Here is a tiny trained network, its code and every weight. The questions are about switching its units off for an input and a class, where a switched-off unit gives its printed mean instead of its output.

import numpy as np


def w(rows, s, z=0):
    codes = np.array(rows[::2]) - 128.0
    scale = np.full(codes.shape[1], s)
    scale[-1] = z or s
    return codes * scale


def norm(h):
    return h / np.sqrt((h * h).mean(-1, keepdims=True) + 1e-5)


def f(y):
    return np.maximum(y, 0)


def log_softmax(a):
    a = a - a.max(-1, keepdims=True)
    return a - np.log(np.exp(a).sum(-1, keepdims=True))


def net(x, mask):
    res = np.array(x, float).reshape(1, 6) / 4 @ E
    u = 0
    for l in range(3):
        y = f(norm(res) @ A[l][:, :-1].T + A[l][:, -1])
        res = res + np.where(mask[u : u + 5], y, B[l][:, -1]) @ B[l][:, :-1]
        u += 5
    return log_softmax(norm(res)[-1] @ U[:, :-1].T + U[:, -1])


A, B = {}, {}
E = w([
[85,59,73,124,65,123,49,132,186],'x0',
[126,125,130,124,128,129,126,127,125],'x1',
[73,22,201,38,151,181,120,68,75],'x2',
[119,44,18,216,88,178,191,106,5],'x3',
[69,115,40,73,214,48,203,201,148],'x4',
[113,73,152,222,255,201,81,189,199],'x5',
],0.0056)
A[0] = w([
[178,184,164,114,140,199,166,118,101,123],'L0N0',
[58,122,93,164,116,128,118,155,56,91],'L0N1',
[67,63,33,102,19,160,3,128,204,30],'L0N2',
[23,96,65,106,194,33,195,155,142,4],'L0N3',
[158,205,122,170,84,77,114,219,78,135],'L0N4',
],0.0075,0.0049)
B[0] = w([
[121,94,131,176,174,36,201,148,113,218],'L0N0',
[156,112,65,100,100,170,196,157,120,195],'L0N1',
[185,175,169,170,215,98,202,32,114,254],'L0N2',
[96,110,255,179,45,69,158,155,162,217],'L0N3',
[40,139,76,136,136,174,88,47,122,232],'L0N4',
],0.0088,0.0047)
A[1] = w([
[138,10,145,43,143,125,72,101,100,68],'L1N0',
[168,126,223,255,41,149,26,56,70,45],'L1N1',
[55,83,148,57,75,133,141,46,138,55],'L1N2',
[142,235,208,41,157,73,28,155,154,61],'L1N3',
[161,170,15,192,78,64,91,151,157,4],'L1N4',
],0.0064,0.0027)
B[1] = w([
[33,150,129,174,163,188,98,105,158,171],'L1N0',
[60,106,200,90,60,50,187,252,173,253],'L1N1',
[118,188,88,131,153,113,31,232,53,196],'L1N2',
[127,1,18,96,48,195,206,74,90,217],'L1N3',
[96,205,151,84,106,203,60,143,204,182],'L1N4',
],0.0087,0.0048)
A[2] = w([
[254,180,78,66,49,17,47,97,49,105],'L2N0',
[136,222,75,66,69,97,94,198,42,1],'L2N1',
[157,105,137,41,151,86,114,86,189,106],'L2N2',
[127,61,83,123,90,229,170,174,165,145],'L2N3',
[31,100,176,65,201,137,159,125,14,28],'L2N4',
],0.0067,0.0015)
B[2] = w([
[153,49,147,170,253,147,92,155,133,189],'L2N0',
[165,82,173,97,194,136,90,159,151,199],'L2N1',
[202,122,111,169,84,125,173,66,10,160],'L2N2',
[169,86,122,58,146,151,127,161,84,214],'L2N3',
[122,219,84,148,103,132,99,88,207,254],'L2N4',
],0.011,0.0055)
U = w([
[59,101,242,84,14,23,177,189,138,125],'0',
[192,57,67,72,60,211,170,94,55,145],'1',
[177,213,193,188,182,82,186,16,117,181],'2',
[39,254,126,104,107,222,23,102,173,8],'3',
[169,77,214,112,240,152,48,194,137,204],'4',
],0.0095,0.0012)

Each question gives the input, the list of numbers given to net, and the class t.
The units are the neurons (one row each of A and B). Each row of codes is followed by its name. A weight is (code - 128) times the scale printed after its matrix; where a second scale follows, it is the last column's (A, B and U).
mask holds one flag per neuron, layer by layer. A switched-off neuron (its flag False) gives its mean, the last column of its row in B, instead of its output. The means were averaged over made-up inputs and are rounded, as every weight is.
A unit's drop is (log p(t) with every unit on - log p(t) with that unit switched off) / (log p(t) with every unit on - log p(t) with every unit switched off).
The circuit of an input: a set's keep is (log p(t) with only the set's units on - log p(t) with every unit switched off) / (log p(t) with every unit on - log p(t) with every unit switched off). Starting from the 12 units with the biggest drops (on a tie, the unit counted first), units are removed one at a time, each time the one whose removal leaves the highest keep (on an exact tie, the one counted first), for as long as the keep stays at least 0.8.
circuit, biggest first: the units of the circuit, biggest drop first
unit that matters most: the unit with the biggest drop
k most important neurons: the k neurons with the biggest drops, biggest first
k most important neurons of layer l: the k neurons of layer l with the biggest drops, biggest first
input [6,-4,1,3,-7,2], class 0: circuit, biggest first	[L1N1]
input [-1,1,3,-1,0,-2], class 3: 3 most important neurons	[L1N0 L2N4 L0N2]
input [-4,-2,5,-6,-5,2], class 1: circuit, biggest first	[L1N3 L0N2]
input [1,-6,5,-1,-3,-3], class 3: 3 most important neurons	[L1N0 L0N3 L2N4]
input [-1,-8,-7,6,5,4], class 3: 2 most important neurons of layer 1	[L1N4 L1N3]
input [-6,-8,-3,-7,-2,3], class 1: 2 most important neurons	[L1N3 L0N2]
input [2,-7,-2,6,1,-7], class 4: 3 most important neurons	[L2N0 L2N1 L1N3]
input [6,1,6,-5,-4,-4], class 2: 2 most important neurons of layer 2	[L2N2 L2N4]
input [6,-8,-6,-8,5,-7], class 1: circuit, biggest first	[L1N3 L1N1]
input [-3,-7,5,-3,-2,5], class 3: 3 most important neurons	[L0N2 L2N4 L0N3]
input [1,6,8,-2,-2,-8], class 3: 2 most important neurons	[L1N0 L2N4]
input [-2,-2,-6,-3,7,5], class 0: 2 most important neurons of layer 2	[L2N4 L2N0]
input [7,0,6,-2,5,-4], class 2: 2 most important neurons	[L0N2 L1N1]
input [-7,-2,-5,-5,2,-8], class 4: 2 most important neurons	[L2N0 L0N2]
input [-7,-5,4,1,-4,7], class 2: circuit, biggest first	[L0N0 L2N4]
input [-5,-2,-4,2,-8,-7], class 0: most important neuron of layer 0	[L0N2]
input [-4,6,-2,5,-4,-7], class 4: circuit, biggest first	[L2N0 L2N1 L1N3]
input [5,3,7,3,-4,-5], class 3: 2 most important neurons	[L1N0 L2N4]
input [2,-2,4,-4,-3,-8], class 4: circuit, biggest first	[L1N2 L2N0]
input [8,-1,5,3,-6,-5], class 2: 2 most important neurons	[L0N2 L0N3]
input [-2,1,6,0,5,-8], class 4: unit that matters most	L1N2
